Here is a tiny trained network, its code and every weight. The questions are about switching its units off for an input and a target symbol, where a switched-off unit gives its printed mean instead of its output.

import numpy as np


def w(rows, s, z=0):
    codes = np.array(rows[::2]) - 128.0
    scale = np.full(codes.shape[1], s)
    scale[-1] = z or s
    return codes * scale


def norm(h):
    return h / np.sqrt((h * h).mean(-1, keepdims=True) + 1e-5)


def f(y):
    return y / 2 * (1 + np.tanh(0.7978845608 * (y + 0.044715 * y**3)))


def softmax(a):
    e = np.exp(a - a.max(-1, keepdims=True))
    return e / e.sum(-1, keepdims=True)


def log_softmax(a):
    a = a - a.max(-1, keepdims=True)
    return a - np.log(np.exp(a).sum(-1, keepdims=True))


def net(x, mask):
    ids = ['αβγεζηθλμξπτψω'.index(c) for c in x.split()]
    T = len(ids)
    res = E[ids] + P[:T]
    u = 0
    for l in range(2):
        r = norm(res)
        for j in range(2):
            rows = slice(3 * j, 3 * j + 3)
            q, k, v = (r @ M[l][rows].T for M in (Q, K, V))
            z = softmax(np.where(np.tri(T) > 0, q @ k.T / 3**0.5, -1e9)) @ v
            o = O[l][rows]
            res = res + np.where(mask[u + j], z, o[:, -1]) @ o[:, :-1]
        u += 2
        y = f(norm(res) @ A[l][:, :-1].T + A[l][:, -1])
        res = res + np.where(mask[u : u + 12], y, B[l][:, -1]) @ B[l][:, :-1]
        u += 12
    return log_softmax(norm(res)[-1] @ U[:, :-1].T + U[:, -1])


Q, K, V, O, A, B = {}, {}, {}, {}, {}, {}
E = w([
[68,85,84,120],'α',
[91,69,119,90],'β',
[114,108,109,81],'γ',
[140,104,134,134],'ε',
[96,138,99,103],'ζ',
[144,95,98,142],'η',
[142,98,128,136],'θ',
[135,167,158,114],'λ',
[111,95,124,84],'μ',
[75,146,98,120],'ξ',
[108,75,122,72],'π',
[145,156,109,206],'τ',
[161,149,74,253],'ψ',
[157,127,160,168],'ω',
],0.019)
P = w([
[26,144,154,213],'0',
[208,88,37,38],'1',
[194,75,59,68],'2',
[237,89,90,22],'3',
[199,163,113,3],'4',
[160,194,98,10],'5',
[122,223,68,38],'6',
],0.005)
Q[0] = w([
[134,143,145,187],'L0H0',
[251,163,141,147],'L0H0',
[29,109,148,103],'L0H0',
[102,74,105,138],'L0H1',
[119,94,122,85],'L0H1',
[165,116,120,154],'L0H1',
],0.019)
K[0] = w([
[101,125,157,180],'L0H0',
[238,155,158,174],'L0H0',
[8,96,92,87],'L0H0',
[84,141,84,137],'L0H1',
[89,82,176,75],'L0H1',
[206,132,153,91],'L0H1',
],0.012)
V[0] = w([
[228,136,63,196],'L0H0',
[121,62,2,97],'L0H0',
[55,152,214,89],'L0H0',
[245,89,88,173],'L0H1',
[156,199,200,151],'L0H1',
[68,111,64,15],'L0H1',
],0.0076)
O[0] = w([
[3,242,215,143,242],'L0H0',
[179,196,99,124,131],'L0H0',
[181,95,108,122,37],'L0H0',
[40,111,78,66,253],'L0H1',
[134,36,103,106,114],'L0H1',
[128,175,169,119,77],'L0H1',
],0.0077,0.0042)
A[0] = w([
[148,147,110,153,141],'L0N0',
[90,150,124,28,110],'L0N1',
[228,146,117,153,250],'L0N2',
[134,96,58,105,72],'L0N3',
[174,142,106,202,73],'L0N4',
[131,154,158,142,26],'L0N5',
[170,1,158,31,237],'L0N6',
[170,59,194,40,196],'L0N7',
[59,98,167,111,22],'L0N8',
[97,93,40,99,206],'L0N9',
[35,36,82,132,128],'L0N10',
[122,88,112,194,63],'L0N11',
],0.008,0.0024)
B[0] = w([
[119,108,158,117,128],'L0N0',
[135,170,141,210,211],'L0N1',
[39,122,162,107,197],'L0N2',
[145,175,151,118,124],'L0N3',
[146,90,147,97,116],'L0N4',
[151,122,167,181,109],'L0N5',
[108,205,73,134,193],'L0N6',
[84,152,83,180,171],'L0N7',
[131,136,127,81,194],'L0N8',
[156,183,111,90,185],'L0N9',
[101,118,178,3,254],'L0N10',
[190,131,90,142,120],'L0N11',
],0.0068,0.0045)
Q[1] = w([
[113,115,229,146],'L1H0',
[161,158,10,4],'L1H0',
[169,142,8,108],'L1H0',
[73,136,153,187],'L1H1',
[156,155,167,154],'L1H1',
[65,92,213,131],'L1H1',
],0.014)
K[1] = w([
[52,200,202,116],'L1H0',
[185,39,146,193],'L1H0',
[191,76,133,163],'L1H0',
[5,126,196,43],'L1H1',
[81,216,137,200],'L1H1',
[81,155,120,41],'L1H1',
],0.012)
V[1] = w([
[172,2,154,205],'L1H0',
[89,149,83,212],'L1H0',
[72,43,149,167],'L1H0',
[179,41,105,143],'L1H1',
[119,132,196,141],'L1H1',
[125,115,207,73],'L1H1',
],0.011)
O[1] = w([
[130,59,160,152,22],'L1H0',
[65,131,66,134,123],'L1H0',
[154,63,35,163,191],'L1H0',
[103,120,176,127,1],'L1H1',
[122,137,80,9,138],'L1H1',
[148,109,142,33,185],'L1H1',
],0.011,0.0059)
A[1] = w([
[127,106,45,73,172],'L1N0',
[184,148,132,108,39],'L1N1',
[241,148,127,198,98],'L1N2',
[84,120,49,87,119],'L1N3',
[173,20,216,68,100],'L1N4',
[68,218,171,68,235],'L1N5',
[2,141,163,42,99],'L1N6',
[78,73,66,101,92],'L1N7',
[138,157,38,73,88],'L1N8',
[8,11,99,85,4],'L1N9',
[196,52,190,176,191],'L1N10',
[151,127,58,74,125],'L1N11',
],0.0098,0.0028)
B[1] = w([
[139,87,176,142,195],'L1N0',
[118,154,86,136,122],'L1N1',
[154,95,167,157,144],'L1N2',
[109,123,190,119,190],'L1N3',
[141,193,41,118,139],'L1N4',
[112,52,119,127,245],'L1N5',
[142,88,139,155,218],'L1N6',
[92,147,184,73,159],'L1N7',
[139,94,148,101,196],'L1N8',
[84,135,194,7,156],'L1N9',
[82,84,147,124,149],'L1N10',
[150,92,145,134,177],'L1N11',
],0.011)
U = w([
[77,146,103,201,159],'α',
[103,164,111,194,165],'β',
[184,190,218,112,17],'γ',
[176,148,128,167,156],'ε',
[203,161,78,73,66],'ζ',
[134,208,118,115,124],'η',
[206,165,133,159,201],'θ',
[95,92,130,205,2],'λ',
[121,130,250,213,49],'μ',
[99,58,172,85,102],'ξ',
[114,179,150,174,187],'π',
[138,116,4,136,51],'τ',
[19,155,84,165,48],'ψ',
[178,50,86,198,178],'ω',
],0.016,0.0039)

Each question gives the input, a string of symbols that net reads in full, and the target symbol t.
The units are the heads (3 rows each of Q, K, V and O) and the neurons (one row each of A and B). Each row of codes is followed by its name. A weight is (code - 128) times the scale printed after its matrix; where a second scale follows, it is the last column's (O, A, B and U).
mask holds one flag per unit, layer by layer, with each layer's heads first. A switched-off unit (its flag False) gives its mean, the last column of its rows in O or B, instead of its output. The means were averaged over made-up inputs and are rounded, as every weight is.
A unit's drop is (log p(t) with every unit on - log p(t) with that unit switched off) / (log p(t) with every unit on - log p(t) with every unit switched off).
The circuit of an input: a set's keep is (log p(t) with only the set's units on - log p(t) with every unit switched off) / (log p(t) with every unit on - log p(t) with every unit switched off). Starting from the 12 units with the biggest drops (on a tie, the unit counted first), units are removed one at a time, each time the one whose removal leaves the highest keep (on an exact tie, the one counted first), for as long as the keep stays at least 0.8.
units of the circuit, in order: the units of the circuit, biggest drop first
unit that matters most: the unit with the biggest drop
top k neurons in layer l: the k neurons of layer l with the biggest drops, biggest first
drop of u: that unit's drop, to one decimal
input ω ε ω μ π, target ω: units of the circuit, in order => [L0H0; L1H0; L0H1]
input γ ω μ ω τ ω ξ, target γ: units of the circuit, in order => [L0H1; L0H0; L1H0]
input γ γ μ, target γ: units of the circuit, in order => [L0H1; L1H0]
input τ π γ τ θ, target ψ: unit that matters most => L0H0
input μ ω τ θ ψ γ α, target μ: units of the circuit, in order => [L0H1; L1H1; L0H0; L1H0]
input ω ω γ, target ω: units of the circuit, in order => [L1H0; L0H0; L0H1]
input γ ω ω β, target γ: units of the circuit, in order => [L0H1; L1H0]
input ω θ γ ω α, target ω: units of the circuit, in order => [L0H0; L1H1]
input ω ω α, target ω: units of the circuit, in order => [L0H0; L0H1; L1H0]
input ζ ξ ω μ, target ζ: top 3 neurons in layer 0 => [L0N2; L0N4; L0N1]
input ω θ θ ζ, target ω: top 2 neurons in layer 0 => [L0N10; L0N1]
input τ ξ ω ζ ω μ, target τ: top 3 neurons in layer 1 => [L1N9; L1N6; L1N5]
input τ θ γ, target τ: top 2 neurons in layer 0 => [L0N10; L0N1]
input θ β ψ η τ ω γ, target θ: unit that matters most => L0H0
input ζ μ ξ η ω μ μ, target ζ: top 2 neurons in layer 0 => [L0N2; L0N4]
input τ ω θ μ β, target τ: top 2 neurons in layer 0 => [L0N2; L0N10]
input τ ω ξ θ μ ξ μ, target τ: top 3 neurons in layer 1 => [L1N6; L1N9; L1N5]
input ψ ω μ, target ψ: drop of L1N3 => 0.1
input μ θ γ τ γ μ γ, target μ: drop of L0H1 => 1.3
input γ λ ζ, target γ: units of the circuit, in order => [L0H1]
input ω τ μ η, target ψ: drop of L0H0 => 1.9
input τ μ ξ, target τ: top 2 neurons in layer 0 => [L0N10; L0N2]
input γ ω α, target γ: top 2 neurons in layer 0 => [L0N2; L0N9]
